Below is a small trained network, with its code and all its weights. Each question gives an input and a target symbol and asks what happens when units are switched off, that is, made to give their printed mean instead of their output.

import numpy as np


def w(rows, s, z=0):
    codes = np.array(rows[::2]) - 128.0
    scale = np.full(codes.shape[1], s)
    scale[-1] = z or s
    return codes * scale


def f(y):
    return np.maximum(y, 0)


def softmax(a):
    e = np.exp(a - a.max(-1, keepdims=True))
    return e / e.sum(-1, keepdims=True)


def log_softmax(a):
    a = a - a.max(-1, keepdims=True)
    return a - np.log(np.exp(a).sum(-1, keepdims=True))


def net(x, mask):
    ids = ['ΔΨβημξτ'.index(c) for c in x.split()]
    T = len(ids)
    res = E[ids] + P[:T]
    q, k, v = (res @ M[0].T for M in (Q, K, V))
    z = softmax(np.where(np.tri(T) > 0, q @ k.T / 2**0.5, -1e9)) @ v
    res = res + np.where(mask[0], z, O[0][:, -1]) @ O[0][:, :-1]
    y = f(res @ A[0][:, :-1].T + A[0][:, -1])
    res = res + np.where(mask[1:13], y, B[0][:, -1]) @ B[0][:, :-1]
    return log_softmax(res[-1] @ U[:, :-1].T + U[:, -1])


Q, K, V, O, A, B = {}, {}, {}, {}, {}, {}
E = w([
[66,174,96,77],'Δ',
[127,148,130,149],'Ψ',
[207,111,90,151],'β',
[116,183,61,102],'η',
[69,82,145,78],'μ',
[156,219,224,127],'ξ',
[253,145,222,52],'τ',
],0.015)
P = w([
[199,227,114,2],'0',
[141,100,93,151],'1',
[97,211,132,66],'2',
[148,88,110,158],'3',
[82,214,129,73],'4',
[152,89,124,161],'5',
[82,208,132,78],'6',
[153,84,137,161],'7',
[81,210,136,78],'8',
[153,80,143,160],'9',
[79,209,136,80],'10',
[165,80,155,158],'11',
[85,218,126,77],'12',
],0.0093)
Q[0] = w([
[207,202,212,11],'h0',
[100,128,58,139],'h0',
],0.011)
K[0] = w([
[103,93,253,153],'h0',
[115,128,122,155],'h0',
],0.018)
V[0] = w([
[140,101,249,17],'h0',
[63,3,94,95],'h0',
],0.0074)
O[0] = w([
[169,89,254,57,186],'h0',
[37,85,27,54,2],'h0',
],0.0055,0.0046)
A[0] = w([
[152,102,141,250,174],'n0',
[184,100,76,225,220],'n1',
[118,142,97,62,165],'n2',
[27,135,169,117,59],'n3',
[116,97,128,137,116],'n4',
[123,119,127,144,76],'n5',
[54,94,133,105,255],'n6',
[60,190,124,139,194],'n7',
[173,72,57,192,61],'n8',
[196,93,57,133,95],'n9',
[123,238,95,122,35],'n10',
[106,114,121,164,76],'n11',
],0.015,0.0052)
B[0] = w([
[76,122,148,24,208],'n0',
[126,126,182,253,254],'n1',
[167,189,159,101,191],'n2',
[135,75,169,197,162],'n3',
[114,101,121,147,130],'n4',
[128,128,142,117,128],'n5',
[97,146,64,104,177],'n6',
[198,158,118,147,201],'n7',
[186,106,121,37,193],'n8',
[118,112,21,94,205],'n9',
[38,30,128,138,205],'n10',
[115,110,123,139,128],'n11',
],0.026,0.0092)
U = w([
[201,207,76,96,252],'Δ',
[127,98,226,149,66],'Ψ',
[200,36,131,65,1],'β',
[182,96,113,220,162],'η',
[35,112,99,108,179],'μ',
[119,138,164,43,6],'ξ',
[254,135,192,125,78],'τ',
],0.0066,0.0034)

Each question gives the input, a string of symbols that net reads in full, and the target symbol t.
The units are the heads (2 rows each of Q, K, V and O) and the neurons (one row each of A and B). Each row of codes is followed by its name. A weight is (code - 128) times the scale printed after its matrix; where a second scale follows, it is the last column's (O, A, B and U).
mask holds one flag per unit, heads first, then neurons. A switched-off unit (its flag False) gives its mean, the last column of its rows in O or B, instead of its output. The means were averaged over made-up inputs and are rounded, as every weight is.
A unit's drop is (log p(t) with every unit on - log p(t) with that unit switched off) / (log p(t) with every unit on - log p(t) with every unit switched off).
The circuit of an input: a set's keep is (log p(t) with only the set's units on - log p(t) with every unit switched off) / (log p(t) with every unit on - log p(t) with every unit switched off). Starting from the 12 units with the biggest drops (on a tie, the unit counted first), units are removed one at a time, each time the one whose removal leaves the highest keep (on an exact tie, the one counted first), for as long as the keep stays at least 0.8.
circuit, biggest first: the units of the circuit, biggest drop first
most important unit: the unit with the biggest drop
k most important neurons: the k neurons with the biggest drops, biggest first
drop of u: that unit's drop, to one decimal
input β μ τ τ Δ β Δ β, target β: most important unit	n8
input Ψ η β Δ Δ β β Δ, target Δ: circuit, biggest first	n1, n10
input η β μ β β β Ψ η μ, target Δ: circuit, biggest first	n6, n10
input β Δ β Ψ, target Ψ: 4 most important neurons	n1, n0, n9, n6
input τ β β Δ τ β β Δ β η, target η: 2 most important neurons	n0, n1
input τ β β Δ ξ τ τ Δ τ Δ Ψ, target τ: circuit, biggest first	h0, n10
input Δ β η η Δ β Δ, target η: 4 most important neurons	n7, n10, n3, n0
input Ψ η ξ μ μ β ξ ξ, target ξ: circuit, biggest first	n1, n0
input Δ η β Δ ξ β τ Δ β μ ξ Ψ, target Ψ: circuit, biggest first	n9, n1, n0
input β μ Ψ, target Δ: circuit, biggest first	n1, n7
input Ψ β Ψ η, target η: 2 most important neurons	n1, n0
input β ξ β Ψ β Ψ η ξ β, target Ψ: 4 most important neurons	n7, n6, n9, n8
input Ψ μ β μ β, target Δ: 2 most important neurons	n1, n10
input Ψ β μ ξ Δ Ψ μ η β β Δ β Δ, target η: circuit, biggest first	n0
input Ψ β β β η β η Δ Δ Ψ Δ ξ Δ, target Ψ: drop of n3	0.6
input β β β β Δ μ, target μ: drop of n1	0.6
input β μ μ Δ β, target Δ: drop of n2	0.2
